Here is a tiny trained network, its code and every weight. The questions are about switching its units off for an input and a class, where a switched-off unit gives its printed mean instead of its output.

import numpy as np


def w(rows, s, z=0):
    codes = np.array(rows[::2]) - 128.0
    scale = np.full(codes.shape[1], s)
    scale[-1] = z or s
    return codes * scale


def norm(h):
    return h / np.sqrt((h * h).mean(-1, keepdims=True) + 1e-5)


def f(y):
    return np.maximum(y, 0)


def log_softmax(a):
    a = a - a.max(-1, keepdims=True)
    return a - np.log(np.exp(a).sum(-1, keepdims=True))


def net(x, mask):
    res = np.array(x, float).reshape(1, 6) / 4 @ E
    u = 0
    for l in range(2):
        y = f(norm(res) @ A[l][:, :-1].T + A[l][:, -1])
        res = res + np.where(mask[u : u + 12], y, B[l][:, -1]) @ B[l][:, :-1]
        u += 12
    return log_softmax(norm(res)[-1] @ U[:, :-1].T + U[:, -1])


A, B = {}, {}
E = w([
[191,1,140,146,127,103],'x0',
[125,125,136,126,129,129],'x1',
[120,115,144,111,119,141],'x2',
[137,182,163,206,96,231],'x3',
[127,128,126,131,128,126],'x4',
[213,164,179,110,41,76],'x5',
],0.0071)
A[0] = w([
[52,53,80,121,173,64,2],'L0N0',
[167,25,151,202,136,113,174],'L0N1',
[122,20,110,98,137,28,102],'L0N2',
[160,122,76,113,210,131,71],'L0N3',
[57,179,108,103,50,178,102],'L0N4',
[176,66,131,174,139,154,113],'L0N5',
[68,187,91,23,152,43,166],'L0N6',
[59,20,68,202,197,187,147],'L0N7',
[14,75,76,131,202,127,123],'L0N8',
[160,121,125,121,94,98,159],'L0N9',
[100,88,115,191,181,234,181],'L0N10',
[2,145,76,131,183,164,119],'L0N11',
],0.0092,0.0033)
B[0] = w([
[116,108,104,134,143,220,187],'L0N0',
[161,98,67,89,65,127,213],'L0N1',
[174,254,125,99,203,111,211],'L0N2',
[128,87,159,93,136,169,159],'L0N3',
[156,186,140,136,201,154,178],'L0N4',
[85,128,161,162,101,182,178],'L0N5',
[72,40,186,153,38,115,194],'L0N6',
[37,205,208,40,15,141,254],'L0N7',
[161,21,134,208,187,194,224],'L0N8',
[81,103,136,174,200,94,160],'L0N9',
[66,148,63,85,45,42,231],'L0N10',
[134,69,35,176,221,88,220],'L0N11',
],0.013,0.01)
A[1] = w([
[41,57,206,127,137,126,111],'L1N0',
[210,165,94,73,190,79,25],'L1N1',
[138,185,152,122,175,127,26],'L1N2',
[57,66,67,48,159,197,160],'L1N3',
[217,90,98,165,4,227,104],'L1N4',
[178,27,113,215,132,167,35],'L1N5',
[38,137,139,140,130,210,103],'L1N6',
[131,150,19,98,217,172,5],'L1N7',
[203,209,134,201,156,202,73],'L1N8',
[81,144,129,170,115,86,162],'L1N9',
[175,91,156,185,116,209,156],'L1N10',
[46,109,67,95,121,86,149],'L1N11',
],0.011,0.0026)
B[1] = w([
[128,108,203,190,95,7,211],'L1N0',
[240,25,78,116,70,115,173],'L1N1',
[133,98,124,200,123,198,155],'L1N2',
[160,237,144,71,159,221,254],'L1N3',
[53,26,111,149,229,120,191],'L1N4',
[76,57,55,94,118,214,166],'L1N5',
[247,69,86,99,138,58,225],'L1N6',
[42,191,126,84,85,41,182],'L1N7',
[190,128,215,175,161,190,176],'L1N8',
[101,147,190,98,149,176,176],'L1N9',
[53,151,25,142,109,117,163],'L1N10',
[179,148,122,212,157,112,223],'L1N11',
],0.013,0.0097)
U = w([
[97,47,93,151,173,157,253],'0',
[105,248,91,167,170,102,60],'1',
[172,166,107,49,157,200,169],'2',
[78,155,118,92,38,112,145],'3',
[134,111,222,176,89,52,46],'4',
[192,167,195,195,166,188,101],'5',
[245,81,116,97,98,109,41],'6',
],0.017,0.0027)

Each question gives the input, the list of numbers given to net, and the class t.
The units are the neurons (one row each of A and B). Each row of codes is followed by its name. A weight is (code - 128) times the scale printed after its matrix; where a second scale follows, it is the last column's (A, B and U).
mask holds one flag per neuron, layer by layer. A switched-off neuron (its flag False) gives its mean, the last column of its row in B, instead of its output. The means were averaged over made-up inputs and are rounded, as every weight is.
A unit's drop is (log p(t) with every unit on - log p(t) with that unit switched off) / (log p(t) with every unit on - log p(t) with every unit switched off).
The circuit of an input: a set's keep is (log p(t) with only the set's units on - log p(t) with every unit switched off) / (log p(t) with every unit on - log p(t) with every unit switched off). Starting from the 12 units with the biggest drops (on a tie, the unit counted first), units are removed one at a time, each time the one whose removal leaves the highest keep (on an exact tie, the one counted first), for as long as the keep stays at least 0.8.
units of the circuit, in order: the units of the circuit, biggest drop first
unit that matters most: the unit with the biggest drop
k most important neurons: the k neurons with the biggest drops, biggest first
k most important neurons of layer l: the k neurons of layer l with the biggest drops, biggest first
drop when u is switched off: that unit's drop, to one decimal
input [8,2,3,7,-1,1], class 0: units of the circuit, in order	(L1N4)
input [-6,-5,6,1,8,7], class 5: 3 most important neurons	(L0N4, L0N7, L0N10)
input [-3,-7,5,-2,-8,2], class 4: 2 most important neurons of layer 0	(L0N8, L0N6)
input [-8,5,5,-5,-7,-2], class 0: 2 most important neurons of layer 0	(L0N7, L0N6)
input [1,0,-7,1,2,-7], class 3: 2 most important neurons	(L0N10, L0N7)
input [2,-3,0,-3,-6,-8], class 2: units of the circuit, in order	(L1N3, L0N7, L0N8)
input [-3,7,8,-1,-3,1], class 4: 2 most important neurons	(L0N6, L0N8)
input [-5,-3,-5,1,1,6], class 5: 4 most important neurons	(L0N7, L0N10, L0N8, L0N4)
input [5,4,-1,2,-5,1], class 0: 2 most important neurons	(L0N1, L1N4)
input [-4,-2,7,-7,-1,1], class 4: 2 most important neurons	(L0N6, L1N0)
input [-3,-4,5,-1,-5,0], class 0: 4 most important neurons of layer 0	(L0N7, L0N10, L0N11, L0N6)
input [2,-8,2,2,-2,-7], class 3: 2 most important neurons	(L0N10, L0N7)
input [0,2,-6,-4,8,6], class 4: 4 most important neurons	(L0N6, L0N9, L0N1, L0N11)
input [-6,-3,-8,-2,-3,0], class 0: units of the circuit, in order	(L0N7)
input [4,-7,3,-4,-6,-5], class 2: 2 most important neurons	(L0N2, L1N3)
input [2,-3,0,5,-5,0], class 3: 2 most important neurons	(L0N8, L0N10)
input [-7,-2,5,7,8,1], class 5: 3 most important neurons of layer 0	(L0N4, L0N1, L0N7)
input [7,-5,5,-8,4,-2], class 2: 2 most important neurons of layer 0	(L0N2, L0N0)
input [0,4,5,6,-8,8], class 5: 4 most important neurons of layer 0	(L0N8, L0N6, L0N1, L0N7)
input [4,-7,5,-8,-2,-2], class 2: unit that matters most	L0N2
input [-4,5,7,-1,-6,1], class 4: 3 most important neurons	(L0N6, L0N8, L1N0)
input [3,2,1,1,-7,3], class 0: 2 most important neurons	(L0N7, L0N1)
input [5,2,-3,2,-6,-5], class 3: 2 most important neurons of layer 0	(L0N7, L0N10)
input [-7,3,-7,-4,0,-6], class 0: drop when L0N6 is switched off	0.1
input [-4,6,7,-1,-8,2], class 4: drop when L0N4 is switched off	0.0
